Below are the code and all the weights of a small trained network. Each question names an input and a target symbol and asks about switching units off, where a switched-off unit gives its printed mean instead of its output.

import numpy as np


def w(rows, s, z=0):
    codes = np.array(rows[::2]) - 128.0
    scale = np.full(codes.shape[1], s)
    scale[-1] = z or s
    return codes * scale


def norm(h):
    return h / np.sqrt((h * h).mean(-1, keepdims=True) + 1e-5)


def f(y):
    return np.maximum(y, 0)


def softmax(a):
    e = np.exp(a - a.max(-1, keepdims=True))
    return e / e.sum(-1, keepdims=True)


def log_softmax(a):
    a = a - a.max(-1, keepdims=True)
    return a - np.log(np.exp(a).sum(-1, keepdims=True))


def net(x, mask):
    ids = ['δεηθμπσφ'.index(c) for c in x.split()]
    T = len(ids)
    res = E[ids] + P[:T]
    r = norm(res)
    for j in range(3):
        rows = slice(2 * j, 2 * j + 2)
        q, k, v = (r @ M[0][rows].T for M in (Q, K, V))
        z = softmax(np.where(np.tri(T) > 0, q @ k.T / 2**0.5, -1e9)) @ v
        o = O[0][rows]
        res = res + np.where(mask[j], z, o[:, -1]) @ o[:, :-1]
    y = f(norm(res) @ A[0][:, :-1].T + A[0][:, -1])
    res = res + np.where(mask[3:27], y, B[0][:, -1]) @ B[0][:, :-1]
    return log_softmax(norm(res)[-1] @ U[:, :-1].T + U[:, -1])


Q, K, V, O, A, B = {}, {}, {}, {}, {}, {}
E = w([
[180,192,155,205,92,131],'δ',
[148,115,249,142,138,148],'ε',
[54,165,144,134,129,194],'η',
[112,223,207,213,73,65],'θ',
[104,81,89,102,223,191],'μ',
[165,211,194,65,118,161],'π',
[94,154,120,190,202,72],'σ',
[151,177,90,121,222,124],'φ',
],0.017)
P = w([
[34,46,219,2,115,95],'0',
[138,142,124,160,163,108],'1',
[122,141,127,160,170,127],'2',
[120,142,129,157,177,137],'3',
[117,141,125,161,181,139],'4',
[111,139,125,157,179,146],'5',
[111,141,125,159,179,145],'6',
[104,139,125,159,181,148],'7',
[100,137,122,157,184,154],'8',
[105,140,128,162,182,149],'9',
[103,139,127,160,184,151],'10',
],0.0087)
Q[0] = w([
[187,45,65,143,26,100],'H1',
[156,211,254,225,220,192],'H1',
[117,109,120,98,71,45],'H2',
[5,171,232,201,199,170],'H2',
[56,130,219,159,98,132],'H3',
[54,224,209,218,220,231],'H3',
],0.0099)
K[0] = w([
[199,95,133,197,116,161],'H1',
[21,133,157,70,122,97],'H1',
[124,200,103,194,148,197],'H2',
[59,115,173,72,93,62],'H2',
[114,216,84,115,152,133],'H3',
[2,144,144,158,98,181],'H3',
],0.013)
V[0] = w([
[127,140,139,80,163,26],'H1',
[158,93,106,119,49,92],'H1',
[181,182,49,94,133,228],'H2',
[2,153,122,168,38,174],'H2',
[140,175,43,136,147,121],'H3',
[180,111,126,120,155,72],'H3',
],0.0091)
O[0] = w([
[120,174,55,85,174,33,167],'H1',
[55,93,233,127,154,77,75],'H1',
[158,204,62,80,158,193,2],'H2',
[141,215,44,80,22,118,171],'H2',
[102,134,255,171,146,159,85],'H3',
[89,60,62,151,83,134,61],'H3',
],0.0082,0.011)
A[0] = w([
[200,131,126,113,162,178,79],'N1',
[147,119,143,112,138,121,162],'N2',
[153,9,124,135,176,88,176],'N3',
[112,185,59,131,92,204,140],'N4',
[180,167,107,165,78,174,196],'N5',
[168,159,161,148,81,179,174],'N6',
[57,76,81,105,124,158,120],'N7',
[137,118,87,215,65,51,239],'N8',
[72,91,169,150,90,149,162],'N9',
[103,126,168,158,194,122,181],'N10',
[99,102,98,180,27,171,127],'N11',
[152,197,148,103,121,120,175],'N12',
[171,104,162,122,44,161,83],'N13',
[151,149,151,26,137,148,39],'N14',
[95,131,114,216,132,193,185],'N15',
[47,99,166,190,133,126,118],'N16',
[126,49,55,112,145,151,106],'N17',
[131,83,87,87,66,53,123],'N18',
[26,118,78,194,159,85,64],'N19',
[115,154,53,154,161,74,5],'N20',
[126,75,63,117,160,101,3],'N21',
[176,133,72,100,222,115,153],'N22',
[178,191,108,40,149,93,94],'N23',
[192,138,177,97,116,125,186],'N24',
],0.012,0.004)
B[0] = w([
[102,68,194,129,137,188,150],'N1',
[119,209,107,153,105,129,150],'N2',
[151,96,121,224,81,110,185],'N3',
[181,135,68,118,135,117,160],'N4',
[142,71,143,83,142,130,182],'N5',
[124,110,116,156,165,160,185],'N6',
[83,65,134,61,30,164,136],'N7',
[94,84,167,74,158,191,248],'N8',
[169,201,148,156,157,139,165],'N9',
[156,90,1,148,55,126,204],'N10',
[215,190,161,9,194,134,146],'N11',
[82,110,156,87,133,155,207],'N12',
[225,88,132,130,97,79,152],'N13',
[79,139,97,185,114,170,146],'N14',
[142,116,121,94,116,93,161],'N15',
[154,168,110,172,61,128,182],'N16',
[41,115,161,74,151,152,142],'N17',
[197,163,109,224,177,227,167],'N18',
[123,175,98,3,137,80,166],'N19',
[177,80,156,169,51,132,162],'N20',
[134,154,138,177,216,127,143],'N21',
[129,163,224,110,113,126,187],'N22',
[89,169,123,198,155,118,182],'N23',
[76,135,66,158,113,72,194],'N24',
],0.0076,0.011)
U = w([
[238,75,173,59,111,166,108],'δ',
[160,104,113,241,2,201,79],'ε',
[192,166,43,87,53,199,176],'η',
[119,153,193,68,26,107,126],'θ',
[84,68,109,111,118,204,253],'μ',
[48,167,84,193,122,205,67],'π',
[163,110,47,104,98,63,163],'σ',
[163,137,119,141,219,112,123],'φ',
],0.0084,0.0032)

Each question gives the input, a string of symbols that net reads in full, and the target symbol t.
The units are the heads (2 rows each of Q, K, V and O) and the neurons (one row each of A and B). Each row of codes is followed by its name. A weight is (code - 128) times the scale printed after its matrix; where a second scale follows, it is the last column's (O, A, B and U).
mask holds one flag per unit, heads first, then neurons. A switched-off unit (its flag False) gives its mean, the last column of its rows in O or B, instead of its output. The means were averaged over made-up inputs and are rounded, as every weight is.
A unit's drop is (log p(t) with every unit on - log p(t) with that unit switched off) / (log p(t) with every unit on - log p(t) with every unit switched off).
The circuit of an input: a set's keep is (log p(t) with only the set's units on - log p(t) with every unit switched off) / (log p(t) with every unit on - log p(t) with every unit switched off). Starting from the 12 units with the biggest drops (on a tie, the unit counted first), units are removed one at a time, each time the one whose removal leaves the highest keep (on an exact tie, the one counted first), for as long as the keep stays at least 0.8.
circuit, biggest first: the units of the circuit, biggest drop first
most important unit: the unit with the biggest drop
k most important neurons: the k neurons with the biggest drops, biggest first
which heads matter: for each layer, one digit per head in row order, 1 if its drop is at least 0.15 and else 0, layers parted by /
drop when u is switched off: that unit's drop, to one decimal
input μ π δ θ ε η η, target η: which heads matter	000
input δ δ ε ε δ, target δ: which heads matter	000
input φ δ π, target π: 2 most important neurons	N23, N14
input η ε π ε ε η ε η σ, target η: circuit, biggest first	H2
input σ μ θ θ φ ε θ μ σ, target σ: circuit, biggest first	N19, N20
input ε δ ε μ φ ε ε ε η φ, target ε: 2 most important neurons	N10, N8
input φ σ ε ε φ θ ε ε η δ, target φ: which heads matter	101
input θ φ ε η θ ε δ ε π ε μ, target θ: 2 most important neurons	N22, N19
input ε φ ε θ δ, target δ: which heads matter	001
input π μ ε ε η δ μ μ ε, target π: which heads matter	011
input φ ε θ φ θ θ θ ε π ε η, target φ: which heads matter	111
input φ ε π η ε, target φ: 2 most important neurons	N16, N20
input η φ μ, target η: which heads matter	010
input φ θ η η θ ε ε π η ε ε, target φ: circuit, biggest first	H2
input σ θ η δ δ μ π μ, target σ: circuit, biggest first	H2, N19, N8
input θ η ε η η ε σ ε ε φ φ, target θ: 2 most important neurons	N22, N18
input η ε ε π θ ε δ ε θ, target η: 2 most important neurons	N4, N22
input η δ ε ε ε π ε δ, target η: which heads matter	011
input ε δ ε δ μ η ε π, target ε: drop when N22 is switched off	0.1
input ε ε ε ε η ε ε η, target η: most important unit	N11
input ε θ ε ε μ φ φ θ, target θ: drop when N3 is switched off	0.2
